Here is a tiny trained network, its code and every weight. The questions are about switching its units off for an input and a target symbol, where a switched-off unit gives its printed mean instead of its output.

import numpy as np


def w(rows, s, z=0):
    codes = np.array(rows[::2]) - 128.0
    scale = np.full(codes.shape[1], s)
    scale[-1] = z or s
    return codes * scale


def norm(h):
    return h / np.sqrt((h * h).mean(-1, keepdims=True) + 1e-5)


def f(y):
    return np.maximum(y, 0)


def softmax(a):
    e = np.exp(a - a.max(-1, keepdims=True))
    return e / e.sum(-1, keepdims=True)


def log_softmax(a):
    a = a - a.max(-1, keepdims=True)
    return a - np.log(np.exp(a).sum(-1, keepdims=True))


def net(x, mask):
    ids = ['αβγεηθλξπφψ'.index(c) for c in x.split()]
    T = len(ids)
    res = E[ids] + P[:T]
    u = 0
    for l in range(3):
        q, k, v = (norm(res) @ M[l].T for M in (Q, K, V))
        z = softmax(np.where(np.tri(T) > 0, q @ k.T / 3**0.5, -1e9)) @ v
        res = res + np.where(mask[u], z, O[l][:, -1]) @ O[l][:, :-1]
        u += 1
        y = f(norm(res) @ A[l][:, :-1].T + A[l][:, -1])
        res = res + np.where(mask[u : u + 12], y, B[l][:, -1]) @ B[l][:, :-1]
        u += 12
    return log_softmax(norm(res)[-1] @ U[:, :-1].T + U[:, -1])


Q, K, V, O, A, B = {}, {}, {}, {}, {}, {}
E = w([
[195,45,102,99],'α',
[155,69,57,41],'β',
[162,135,80,66],'γ',
[86,37,151,28],'ε',
[164,199,154,109],'η',
[209,168,118,116],'θ',
[44,124,178,31],'λ',
[168,110,161,132],'ξ',
[254,152,75,101],'π',
[86,147,197,59],'φ',
[47,251,76,131],'ψ',
],0.00072)
P = w([
[79,196,124,3],'0',
[136,67,40,86],'1',
[98,94,136,236],'2',
[152,181,169,76],'3',
[193,89,61,139],'4',
[103,100,142,246],'5',
[153,179,166,78],'6',
[202,100,93,142],'7',
[92,114,122,251],'8',
],0.0014)
Q[0] = w([
[84,199,80,139],'L0H0',
[146,42,253,54],'L0H0',
[61,216,95,97],'L0H0',
],0.0042)
K[0] = w([
[66,213,86,76],'L0H0',
[199,4,164,136],'L0H0',
[58,251,125,38],'L0H0',
],0.0037)
V[0] = w([
[5,150,81,189],'L0H0',
[99,145,62,177],'L0H0',
[99,122,65,158],'L0H0',
],0.0015)
O[0] = w([
[102,185,49,255,137],'L0H0',
[64,234,69,182,198],'L0H0',
[117,202,56,144,248],'L0H0',
],0.0015,0.00012)
A[0] = w([
[196,113,122,66,134],'L0N0',
[192,72,155,136,91],'L0N1',
[206,63,82,95,106],'L0N2',
[98,147,37,154,139],'L0N3',
[190,89,239,135,25],'L0N4',
[239,43,177,154,2],'L0N5',
[91,4,136,153,134],'L0N6',
[90,137,180,196,124],'L0N7',
[63,127,105,81,113],'L0N8',
[191,81,102,197,130],'L0N9',
[163,187,237,112,124],'L0N10',
[173,143,167,116,108],'L0N11',
],0.0028,0.0062)
B[0] = w([
[136,112,101,165,250],'L0N0',
[113,216,1,206,138],'L0N1',
[149,52,66,139,201],'L0N2',
[153,112,166,122,251],'L0N3',
[97,101,152,123,128],'L0N4',
[9,149,127,175,128],'L0N5',
[142,175,124,147,213],'L0N6',
[135,117,86,108,201],'L0N7',
[139,97,125,174,153],'L0N8',
[72,142,128,114,242],'L0N9',
[163,121,160,149,201],'L0N10',
[162,138,140,120,144],'L0N11',
],0.0048,0.0015)
Q[1] = w([
[209,141,166,30],'L1H0',
[234,127,147,1],'L1H0',
[17,135,131,254],'L1H0',
],0.0067)
K[1] = w([
[105,115,123,245],'L1H0',
[141,125,135,255],'L1H0',
[99,120,121,5],'L1H0',
],0.0063)
V[1] = w([
[114,24,216,127],'L1H0',
[7,212,164,150],'L1H0',
[43,49,2,173],'L1H0',
],0.002)
O[1] = w([
[103,33,226,179,3],'L1H0',
[4,197,177,73,107],'L1H0',
[48,64,29,51,186],'L1H0',
],0.0019,0.00065)
A[1] = w([
[43,192,112,174,222],'L1N0',
[151,147,250,146,151],'L1N1',
[175,95,120,173,167],'L1N2',
[189,57,171,165,58],'L1N3',
[87,2,145,136,159],'L1N4',
[96,184,66,110,66],'L1N5',
[106,162,199,128,83],'L1N6',
[131,21,95,137,145],'L1N7',
[67,207,210,123,78],'L1N8',
[28,118,160,147,253],'L1N9',
[79,102,69,112,142],'L1N10',
[194,116,113,75,103],'L1N11',
],0.0028,0.0016)
B[1] = w([
[165,140,136,39,252],'L1N0',
[59,119,149,206,175],'L1N1',
[129,123,134,65,220],'L1N2',
[129,53,124,130,152],'L1N3',
[252,204,169,72,188],'L1N4',
[111,145,48,149,164],'L1N5',
[102,83,108,192,149],'L1N6',
[71,104,126,104,228],'L1N7',
[6,131,99,155,180],'L1N8',
[101,87,157,38,209],'L1N9',
[134,145,204,176,192],'L1N10',
[78,162,136,174,184],'L1N11',
],0.0027,0.0019)
Q[2] = w([
[209,150,3,207],'L2H0',
[165,43,33,210],'L2H0',
[76,206,235,35],'L2H0',
],0.0047)
K[2] = w([
[254,99,123,211],'L2H0',
[221,30,163,164],'L2H0',
[7,229,101,73],'L2H0',
],0.0047)
V[2] = w([
[77,158,223,58],'L2H0',
[142,88,149,153],'L2H0',
[162,148,254,90],'L2H0',
],0.0012)
O[2] = w([
[126,140,109,253,222],'L2H0',
[100,171,115,109,3],'L2H0',
[57,222,99,248,20],'L2H0',
],0.0011,0.00017)
A[2] = w([
[86,82,207,110,111],'L2N0',
[102,76,80,97,112],'L2N1',
[185,142,55,106,132],'L2N2',
[78,181,111,83,94],'L2N3',
[167,27,239,206,89],'L2N4',
[115,154,88,58,90],'L2N5',
[243,183,119,179,89],'L2N6',
[88,201,251,166,2],'L2N7',
[200,91,104,186,92],'L2N8',
[125,25,67,98,118],'L2N9',
[112,49,181,127,143],'L2N10',
[241,88,110,111,103],'L2N11',
],0.0032,0.0066)
B[2] = w([
[143,62,175,111,156],'L2N0',
[63,96,162,151,183],'L2N1',
[167,137,112,175,251],'L2N2',
[172,106,75,67,172],'L2N3',
[212,99,150,194,161],'L2N4',
[85,145,132,254,158],'L2N5',
[136,166,198,58,144],'L2N6',
[24,199,3,206,129],'L2N7',
[12,182,113,226,147],'L2N8',
[101,87,85,120,250],'L2N9',
[167,97,105,137,199],'L2N10',
[150,107,39,57,213],'L2N11',
],0.0044,0.0018)
U = w([
[195,2,3,43,116],'α',
[17,53,37,251,88],'β',
[211,253,24,248,54],'γ',
[188,57,235,1,129],'ε',
[50,231,194,252,196],'η',
[204,230,230,78,255],'θ',
[36,33,202,51,72],'λ',
[250,56,235,243,202],'ξ',
[252,217,101,43,43],'π',
[7,40,234,178,118],'φ',
[3,244,60,7,118],'ψ',
],0.0069,0.0025)

Each question gives the input, a string of symbols that net reads in full, and the target symbol t.
The units are the heads (3 rows each of Q, K, V and O) and the neurons (one row each of A and B). Each row of codes is followed by its name. A weight is (code - 128) times the scale printed after its matrix; where a second scale follows, it is the last column's (O, A, B and U).
mask holds one flag per unit, layer by layer, with each layer's heads first. A switched-off unit (its flag False) gives its mean, the last column of its rows in O or B, instead of its output. The means were averaged over made-up inputs and are rounded, as every weight is.
A unit's drop is (log p(t) with every unit on - log p(t) with that unit switched off) / (log p(t) with every unit on - log p(t) with every unit switched off).
The circuit of an input: a set's keep is (log p(t) with only the set's units on - log p(t) with every unit switched off) / (log p(t) with every unit on - log p(t) with every unit switched off). Starting from the 12 units with the biggest drops (on a tie, the unit counted first), units are removed one at a time, each time the one whose removal leaves the highest keep (on an exact tie, the one counted first), for as long as the keep stays at least 0.8.
circuit, biggest first: the units of the circuit, biggest drop first
unit that matters most: the unit with the biggest drop
top k neurons: the k neurons with the biggest drops, biggest first
top k neurons in layer l: the k neurons of layer l with the biggest drops, biggest first
input ψ φ ξ ξ, target ξ: circuit, biggest first -> [L0N10, L1N1]
input ξ π φ ξ η λ, target ξ: unit that matters most -> L1H0
input η α ε, target η: top 4 neurons -> [L0N6, L0N2, L0N3, L0N9]
input γ λ ψ ξ γ ξ ψ λ α, target γ: top 2 neurons -> [L0N6, L0N2]
input α ξ φ, target α: top 3 neurons -> [L0N3, L0N9, L1N8]
input λ β β ξ ψ β α α α, target λ: top 2 neurons -> [L0N9, L0N2]
input φ η ε α ψ α ξ ψ ξ, target φ: top 3 neurons -> [L0N2, L0N3, L1N9]
input ψ φ θ ε ε φ θ φ φ, target ψ: top 2 neurons -> [L0N10, L0N0]
input ξ θ η ψ ψ γ η ψ, target γ: top 3 neurons in layer 0 -> [L0N2, L0N3, L0N0]
input η ψ α ξ λ ε ψ η, target β: circuit, biggest first -> [L2N8, L1N0]
input η η α ξ λ π ψ ξ φ, target η: top 2 neurons in layer 0 -> [L0N2, L0N9]
input ψ ξ ξ γ ε ψ ψ ψ α, target ψ: top 2 neurons -> [L0N9, L0N0]
input ψ ψ ξ ξ ψ, target γ: top 2 neurons in layer 1 -> [L1N4, L1N9]
input γ ψ φ, target γ: top 4 neurons -> [L0N7, L0N9, L0N2, L2N5]
input ψ ξ π θ ξ ψ ψ ε ε, target ψ: unit that matters most -> L0N6
input ψ γ ψ θ ψ π, target ψ: top 3 neurons in layer 0 -> [L0N9, L0N2, L0N0]
input α π η η φ γ λ, target λ: top 2 neurons -> [L0N2, L0N3]
input α α α ψ ψ η λ ψ η, target α: top 2 neurons -> [L0N10, L0N7]
input θ ε ε ψ ψ ψ, target θ: top 3 neurons -> [L0N2, L0N9, L0N7]
input ψ α α θ θ ξ λ, target λ: top 2 neurons in layer 1 -> [L1N8, L1N10]
input ε ξ ξ ξ φ η, target ε: top 2 neurons -> [L0N3, L1N9]
input φ ψ β ψ ξ α, target φ: unit that matters most -> L1H0
input φ θ ψ ε η η θ, target θ: top 2 neurons in layer 1 -> [L1N8, L1N7]
input ψ φ ψ ε θ α, target ψ: top 3 neurons in layer 0 -> [L0N10, L0N9, L0N6]
input γ λ ξ, target γ: top 2 neurons -> [L0N3, L0N2]
input ψ α ψ φ, target φ: top 3 neurons -> [L0N10, L0N2, L1N1]
input ε ε ξ γ, target γ: top 2 neurons in layer 1 -> [L1N10, L1N4]
input θ ψ ψ γ φ θ, target θ: top 2 neurons in layer 0 -> [L0N2, L0N3]
